[ -1   1  16  12   7   6  10   8 -10  13  24  -6 -22   9  -4   2   6]	<50>
[  0   4  -3   4   2   3   5   3  -5   6   9 -11   4  -9  -7   0  -2]	<56>
[-2 15 14  0  0  8  5 -5 -6  3 -9  5 18  6 -3  2 -1]	<50>
[  1  16   8   4   1   6   5   0  -7   3  -9  -4   6  -5 -10   2  -1]	<56>
[ -3  27  -5  -9  -6   6   1  -9  -5  -7 -20   4  34   0   0   2  -5]	<50>
[  0  13   1  -7  -2   5  -1  -7  -7   2 -11  -1  20   2   2   1  -4]	<50>
[-12  24  -9   7   1   4   8   9 -17   0  10  -4   3  -8  -5   1   2]	<56>
[  9  -8  25 -11 -12   1  11   3  -8  17  38  -9  -1  -5   8  -4   1]	<56>
[-11  15  -6  -3  -3   2   3   1  -6  -3   4   0   9  -2   8   1   0]	<50>
[-10  12   9 -10 -13   0  14  10 -16   4  46  -1  -4  -6  13  -3   5]	<56>
[ -2   1 -20   1   2  -3   4   6  -6   9  27 -17  -6 -14   0  -1  -2]	<50>
[ -6   3  -8   5   1   1   5   4  -8   5  17 -11   2  -8  -7   0  -1]	<56>
[ -1   0  -9   7   3  -1   7   5  -6  11  31  -9 -11  -7  -3   0   0]	<50>
[-10  16  -8  -1   1   2   6   0 -11  -2  16   0  14  -5   1   0   0]	<50>
[  8  -8  23 -11 -12   3   9   3  -4  11  41  -6  -4  -5   6  -2  -1]	<56>
[ -8  13 -29  -7  -4  -1   8   2  -7   1   7  -9   7 -12   9   0   1]	<50>
[ -9  23 -11  -2  -1   6   3   1 -10  -4  -1  -1  18 -10  -3   0  -2]	<56>
[-4 16 10 -6 -7  7  9  0 -8  0 11 -1  8  6  6  0  1]	<56>
[ -8  15   6   2  -2   3  10   8 -13   4  23  -4  -6   2   6   0   5]	<50>
[ -9  23   4   8   3   8   8   5 -16   0  -1   0  10  -1  -7   2   2]	<56>
[-5 10  2 -2 -1  6  7  2 -8  3  8 -3  6  2  3  1  1]	<50>
[ 0  4  3 -4 -1  3  2 -2 -2  6  1 -2  5  1  0  1 -1]	<50>
[-9 15 -5 -6 -3  2  7  1 -8 -1  5 -4  9 -6  7  1  0]	<50>
[ -5  12 -14  -1  -4   0   3   1  -7   1   7  -9  14  -8   0   1  -3]	<56>
[ -8   9 -16   2  -1  -1   6   6 -10   3  23  -6   4  -7  -1  -1   0]	<50>
[-4  8  1  2  1  2  2  3 -8  4 12 -6 -4  0  2  1  1]	<50>
[ -6  15  20   2   0   9  10   3 -12   3   5   2  -4  13   1   2   5]	<50>
[ -5  16   6   7   2   9  13   4 -14   4  11  -4  -6   8   2   3   6]	<56>
[ -9  11  21  15   8   6  16  17 -17  12  34  -3 -36  14  -3   2  12]	<50>
[-1  4  5  3  1  1  6  3 -3 10 39 -9 -3 -1 -5  1  0]	<50>
[  2  -2  14  10   6   1   4   8  -4   9  22  -4 -22   6  -5   1   4]	<50>
[ -9   7  -4   9   4  -5  11  17 -12   9  33 -13 -16  -8  -5  -1   4]	<56>
[  6  -6  31   2  -4   5  17  13 -14  22  61  -7 -33   4   2  -1   6]	<56>
[-17  33   7   0  -1  12   9   1 -13  -6  -1   8  12  12   5   4   8]	<50>
[ 14  17  63   6   6  28  12 -12  -4   3 -22  16   6  36 -11   8   7]	<50>

[  2  -2  -3  -1  -3   3  -6   7  10 -11   1  -5  -4  -3   6   3   4   0
 -23   4   2  -1   3  -1  -1  -1   4  -5  -5  -4  -3  -2]	<80>
[-11 -10   5  -3  17  -4 -10   9   0  10  -7 -12 -14   2   0  -5  -3   3
  -8 -10   9   7  12   6   6   2 -11 -11 -14 -14  -7  -8]	<80>
[  0  -3  -5   1  -5   3 -12   8  14  -9   4  -5  -4  -5  11  -3   5   2
 -21   6   1   0   5   4  -5   0   4 -10   0  -3  -5  -1]	<80>
[ -8  -9   6 -10  27   4   6  17 -18  15 -15  -5 -15  10  -2   6  -8   2
   2 -11  11  13  16  -4  24  -1 -13  -2 -17 -17  -4  -8]	<84>
[ 0  0  0 -3  7  0  2  1 -4 -1 -4 -2 -5  2 -4  3 -1 -2 -7 -4  3  3  5 -2
  7 -1 -2  2 -7 -5  0 -2]	<80>
[-14 -10   9 -14  18  14   1  35 -23  16 -10  -2 -13  10  26   2  -3  20
  -3  -2  17  26  16  -4  21  -7  -8 -17  -3 -17  -5   0]	<84>
[-12 -11   6  -6  22  -1  -6  17  -6  13  -9 -11 -17   4   1  -5  -4   4
  -3 -11  10  12  16   3  12   1 -14 -14 -16 -16  -7  -9]	<84>
[-20  -9  13 -16   4  17  -4  36 -27  22  -6   1  -8   7  57  -5   0  34
 -18   5  18  33  11   1  14 -12  -4 -17  10 -14 -10   7]	<84>
[ -2  -4   2  -5  16   0   3   3  -6   3  -7  -4  -6   4  -7   3  -3  -1
  -1  -8   4   4   7  -3  11  -2  -6   0 -10  -8  -1  -5]	<80>
[ -1  -3  -4   1  -5   4 -12  10  13  -8   4  -5  -5  -5  10  -3   5   2
 -19   6   1  -1   5   5  -6   0   4 -10   0  -3  -6  -1]	<80>
[-12 -14  12 -16  11  22  17  27 -41  22 -11   2  -7  18  44  -4 -11  26
   5   2  20  43  19  -8  37  -9 -11 -16 -11 -18  -6  10]	<84>
[-13 -12   6  -6  17   0  -8  21  -6  13  -9 -11 -16   4   5  -4  -4   5
  -4  -7  10  14  15   4  12   1 -13 -16 -12 -15  -8  -8]	<84>
[-19 -19  11 -10  -4  22  -7  38 -25  21   3  -7  -9   9  60 -22  -5  32
  -2  10  20  48  21   7  18  -4 -11 -39  -5 -18 -14  12]	<84>
[ -6 -11   8 -12  28  14   6  30 -22  13 -17  -1 -14  15   5   9  -8   9
   8  -9  16  21  17  -8  28   0 -14 -11 -14 -19  -4  -6]	<84>
[-12  -9   5  -4  19  -5  -9  10  -2  11  -8 -12 -14   2  -3  -6  -4   2
  -7 -11  10   9  12   6   6   2 -12 -12 -15 -13  -7  -8]	<80>
[-15 -14   6  -5  18   8 -14  33  -5  14  -6 -11 -16   5  11  -7  -3  10
  -3  -3  14  18  18   6  10   4 -13 -25  -9 -17 -10  -7]	<84>
[-10  -9   6  -8  27  -4   1   7  -9  13 -13 -10 -16   5  -7   0  -7   0
  -1 -17   9   8  13   1  15   0 -15  -4 -20 -14  -5  -8]	<84>
[ 2  0 -1  0  0 -1  0  1  2 -3 -1  0 -1  0  0  3  0  0 -5  1  1  0  1  0
  2  0  1  2 -2 -1 -2  0]	<80>
[-11 -14  12 -15  11  24  16  29 -41  22 -10   2  -6  18  45  -5 -11  26
   8   3  20  43  19  -6  36  -8 -12 -17 -12 -18  -7  10]	<84>
[-14 -14   6  -5  20   8 -13  30  -6  15  -7 -11 -15   5  12  -6  -4   8
  -3  -5  12  17  19   6  11   2 -12 -22 -10 -18 -10  -8]	<84>
